Below are the code and all the weights of a small trained network. Each question names an input and a class and asks about switching units off, where a switched-off unit gives its printed mean instead of its output.

import numpy as np


def w(rows, s, z=0):
    codes = np.array(rows[::2]) - 128.0
    scale = np.full(codes.shape[1], s)
    scale[-1] = z or s
    return codes * scale


def norm(h):
    return h / np.sqrt((h * h).mean(-1, keepdims=True) + 1e-5)


def f(y):
    return y / 2 * (1 + np.tanh(0.7978845608 * (y + 0.044715 * y**3)))


def log_softmax(a):
    a = a - a.max(-1, keepdims=True)
    return a - np.log(np.exp(a).sum(-1, keepdims=True))


def net(x, mask):
    res = np.array(x, float).reshape(1, 2) / 4 @ E
    u = 0
    for l in range(2):
        y = f(norm(res) @ A[l][:, :-1].T + A[l][:, -1])
        res = res + np.where(mask[u : u + 12], y, B[l][:, -1]) @ B[l][:, :-1]
        u += 12
    return log_softmax(norm(res)[-1] @ U[:, :-1].T + U[:, -1])


A, B = {}, {}
E = w([
[185,121,34,94],'x0',
[97,140,121,1],'x1',
],0.0097)
A[0] = w([
[97,181,138,31,174],'L0N1',
[49,142,122,106,76],'L0N2',
[127,153,131,110,70],'L0N3',
[67,150,196,143,12],'L0N4',
[180,182,143,168,17],'L0N5',
[125,221,97,126,126],'L0N6',
[76,186,160,102,1],'L0N7',
[77,140,189,175,62],'L0N8',
[104,141,142,147,131],'L0N9',
[125,148,182,160,111],'L0N10',
[148,158,56,109,199],'L0N11',
[11,120,201,137,239],'L0N12',
],0.012,0.0051)
B[0] = w([
[160,2,204,87,230],'L0N1',
[169,98,167,143,147],'L0N2',
[167,85,160,127,121],'L0N3',
[181,135,88,59,163],'L0N4',
[113,80,153,69,130],'L0N5',
[163,113,122,143,132],'L0N6',
[113,143,195,85,143],'L0N7',
[118,188,54,115,175],'L0N8',
[108,142,99,170,140],'L0N9',
[94,169,66,118,159],'L0N10',
[193,146,99,160,190],'L0N11',
[92,211,158,127,255],'L0N12',
],0.0089,0.0093)
A[1] = w([
[153,130,92,167,85],'L1N1',
[153,170,137,37,192],'L1N2',
[162,170,97,158,114],'L1N3',
[53,173,100,165,76],'L1N4',
[165,98,102,109,187],'L1N5',
[66,146,178,90,44],'L1N6',
[108,126,208,112,70],'L1N7',
[156,94,109,3,96],'L1N8',
[150,76,238,125,123],'L1N9',
[101,131,214,94,1],'L1N10',
[135,100,92,167,64],'L1N11',
[163,84,123,145,172],'L1N12',
],0.018,0.0058)
B[1] = w([
[152,143,124,70,177],'L1N1',
[137,12,137,187,250],'L1N2',
[114,243,109,47,197],'L1N3',
[132,112,201,204,202],'L1N4',
[25,92,124,189,206],'L1N5',
[202,74,90,51,187],'L1N6',
[227,203,114,29,183],'L1N7',
[121,88,166,240,254],'L1N8',
[112,228,78,89,225],'L1N9',
[192,168,155,66,188],'L1N10',
[91,97,106,60,157],'L1N11',
[103,87,100,124,201],'L1N12',
],0.011,0.0089)
U = w([
[98,183,177,173,217],'0',
[100,130,32,74,120],'1',
[202,97,200,28,1],'2',
[117,2,130,171,154],'3',
],0.024,0.0018)

Each question gives the input, the list of numbers given to net, and the class t.
The units are the neurons (one row each of A and B). Each row of codes is followed by its name. A weight is (code - 128) times the scale printed after its matrix; where a second scale follows, it is the last column's (A, B and U).
mask holds one flag per neuron, layer by layer. A switched-off neuron (its flag False) gives its mean, the last column of its row in B, instead of its output. The means were averaged over made-up inputs and are rounded, as every weight is.
A unit's drop is (log p(t) with every unit on - log p(t) with that unit switched off) / (log p(t) with every unit on - log p(t) with every unit switched off).
top k neurons: the k neurons with the biggest drops, biggest first
k most important neurons of layer l: the k neurons of layer l with the biggest drops, biggest first
drop of u: that unit's drop, to one decimal
input [8,-7], class 1: most important neuron of layer 0	L0N1
input [0,-4], class 0: top 2 neurons	L0N1, L1N4
input [0,-6], class 0: 2 most important neurons of layer 1	L1N2, L1N4
input [1,-8], class 1: 2 most important neurons of layer 1	L1N2, L1N8
input [0,-3], class 0: 2 most important neurons of layer 0	L0N1, L0N11
input [-2,0], class 0: 2 most important neurons of layer 0	L0N1, L0N12
input [1,4], class 3: top 2 neurons	L0N12, L1N8
input [-3,0], class 0: top 3 neurons	L0N1, L0N8, L0N12
input [-1,0], class 0: top 3 neurons	L0N1, L1N4, L0N12
input [4,0], class 1: 2 most important neurons of layer 0	L0N1, L0N11
input [0,-2], class 0: 2 most important neurons of layer 0	L0N1, L0N11
input [0,-5], class 0: drop of L0N11	0.4
input [-1,-6], class 0: drop of L0N1	0.5
input [2,-5], class 1: drop of L0N12	0.6
input [1,-6], class 1: top neuron	L0N12
